Small tables with named rows and columns. After each table, cells are looked up by row and column.

Table Kag
         Gabarep    Gir
Kapad      90648  13948
Dutodak    54649  27428
Nud        46183  33597
Sagil      45547  32075
Mepa       24083  32701
Fon        59631  35658
Rekab      35658  31970
Vif        17350  43316
Balozig    31453  35779
Lek        35658  35658
Num        12134  45392
Sedud      22198  40635
Goga       31932  38283
Pelebik    35658  31668

Gir of Goga = 38283
Gir of Sedud = 40635
Gir of Nud = 33597
Gir of Dutodak = 27428
Gabarep of Num = 12134
Gir of Lek = 35658
Gabarep of Pelebik = 35658
Gabarep of Kapad = 90648
Gabarep of Lek = 35658
Which row has the largest Gabarep? Kapad

Fumif =
|  | Vesu | Borelod | Givib | Pep | Parig | Sotopiz | Dez | Nozu |
|---|---|---|---|---|---|---|---|---|
| Mezokes | 25684 | 63273 | 24045 | 40874 | 49337 | 59462 | 51819 | 52720 |
| Zukaza | 13939 | 57671 | 20538 | 50920 | 57545 | 74317 | 33508 | 52200 |
| Fimit | 32586 | 65089 | 26724 | 36081 | 45570 | 50800 | 60701 | 52490 |
| Zusem | 21171 | 41892 | 31279 | 53601 | 55460 | 67907 | 20072 | 44004 |
| Bok | 29934 | 64619 | 25677 | 37942 | 46982 | 54012 | 57588 | 52910 |
| Mazagug | 15917 | 44926 | 27064 | 55423 | 58309 | 73755 | 19261 | 46230 |
| Fad | 26113 | 39403 | 34695 | 51525 | 52653 | 62274 | 21364 | 42081 |
| Lifufin | 19865 | 61185 | 21916 | 45663 | 53383 | 66735 | 43553 | 52812 |
| Fus | 10910 | 53308 | 20749 | 55137 | 60339 | 78861 | 25038 | 50697 |
| Ret | 34227 | 35108 | 40009 | 49062 | 48996 | 53936 | 23729 | 39291 |
| Zoz | 11752 | 48903 | 23119 | 56526 | 60242 | 78120 | 20669 | 48485 |
| Bedona | 30883 | 36877 | 37715 | 50019 | 50475 | 57728 | 22966 | 40325 |
| Muti | 36967 | 33708 | 41986 | 47910 | 47609 | 51054 | 24686 | 38234 |
| Barunum | 39146 | 32463 | 43553 | 47262 | 46516 | 48502 | 25338 | 37273 |

Mazagug, Vesu => 15917
Lifufin, Dez => 43553
Fad, Sotopiz => 62274
Bok, Dez => 57588
Fus, Parig => 60339
Muti, Parig => 47609
Bedona, Borelod => 36877
Fus, Borelod => 53308
Mezokes, Sotopiz => 59462
Bok, Sotopiz => 54012
Fus, Pep => 55137
Ret, Dez => 23729
Ret, Nozu => 39291
Ret, Pep => 49062

Silof =
,Tadidu,Sile,Supa
Fotasot,24.807,27.841,27.070
Zas,-66.350,-24.150,-3.366
Rapag,-27.836,-55.667,11.048
Nav,-7.864,10.307,-45.086
Fev,40.998,-13.311,27.832
Meve,42.803,54.533,16.067
Zakan,46.819,23.558,12.038
Zerepo,23.639,41.854,31.275
Feb,5.571,14.366,28.452
Rab,-9.128,48.066,-57.715

Sile of Rab is 48.066
Tadidu of Zas is -66.350
Supa of Zakan is 12.038
Tadidu of Feb is 5.571
Supa of Fotasot is 27.070
Sile of Zerepo is 41.854
Sile of Fev is -13.311
Tadidu of Zerepo is 23.639
Supa of Rab is -57.715
Tadidu of Fotasot is 24.807
Sile of Nav is 10.307
Sile of Rapag is -55.667
Tadidu of Rapag is -27.836
Sile of Zakan is 23.558
Tadidu of Zakan is 46.819

Lesobom:
       Sug  Sobat  Visam  Vem  Venifut
Nad    230    161    159  203      154
Penol  227    162    152  174      162
Giteb  145    153    164  251      161
Rok    190    164    149  139      162
Lavin   80    154    144  109      164
Vivug   59    163    166  164      157
Vus    181    162    164  111      153
Miv    231    153    162  135      165
Vut    182    166    158  225      149

What is the Sobat of Giteb in Lesobom?
153
What is the Sobat of Vus in Lesobom?
162
What is the Venifut of Giteb in Lesobom?
161
What is the Visam of Vut in Lesobom?
158
What is the Vem of Nad in Lesobom?
203
What is the Venifut of Rok in Lesobom?
162
What is the Vem of Vus in Lesobom?
111
What is the Vem of Giteb in Lesobom?
251
What is the Visam of Penol in Lesobom?
152
What is the Venifut of Vut in Lesobom?
149
What is the Sug of Vivug in Lesobom?
59
What is the Sug of Lavin in Lesobom?
80
What is the Visam of Miv in Lesobom?
162
What is the Visam of Vivug in Lesobom?
166
What is the Venifut of Lavin in Lesobom?
164
What is the Sobat of Vivug in Lesobom?
163
What is the Sug of Vus in Lesobom?
181
What is the Sug of Vut in Lesobom?
182
Which row has the largest Sug? Miv

Table Fegedu
fields: Modila, Zibere, Remat, Tud, Felesum, Ruzifu, Bok, Zukamu, Mis
Fim: [-0.5, 3.1, 1.1, 1.3, -7.4, -0.3, -0.6, 0.9, -1.4]
Bebozug: [-4.6, 2.0, 2.3, -0.5, -4.7, 5.5, -4.1, -4.0, 0.3]
Fol: [-0.4, -0.4, -0.5, -1.0, -0.3, -0.6, -1.4, -2.0, -0.7]
Mugu: [-0.6, -0.5, -1.7, -0.6, -1.2, -1.0, -0.5, -0.5, -0.7]
Puvomis: [1.0, -1.5, 0.1, -1.3, 0.9, -0.9, -2.6, -1.5, -4.7]
Pev: [-1.0, -2.0, 1.2, -1.1, -0.4, -1.5, -1.6, -1.1, -1.1]
Sapudif: [-3.7, 1.3, 2.1, -0.7, -3.8, 4.7, -3.9, -3.2, 0.0]
Fev: [-0.8, -1.9, 1.4, -0.9, -1.1, -1.8, -0.9, -0.2, -0.1]
Boba: [-0.6, 3.2, 0.6, 1.3, -6.4, -0.4, -1.1, 0.8, -0.3]
Fis: [-1.0, -1.9, 0.9, -0.6, -1.3, -1.2, -0.7, -0.2, 0.7]
Gizu: [-1.1, -0.7, -0.5, -1.3, -0.2, -0.3, -1.3, -1.7, -1.5]
Pelanun: [-3.1, 2.3, -8.7, -4.4, 1.0, -3.5, -1.4, -5.6, 9.7]

Felesum of Pev is -0.4
Mis of Puvomis is -4.7
Bok of Pelanun is -1.4
Tud of Pelanun is -4.4
Ruzifu of Mugu is -1.0
Zibere of Pev is -2.0
Modila of Fis is -1.0
Zibere of Mugu is -0.5
Mis of Pelanun is 9.7
Ruzifu of Sapudif is 4.7
Zibere of Fev is -1.9
Bok of Fol is -1.4
Felesum of Fol is -0.3
Felesum of Pelanun is 1.0
Ruzifu of Fol is -0.6
Mis of Fol is -0.7
Row with the largest Bok: Mugu

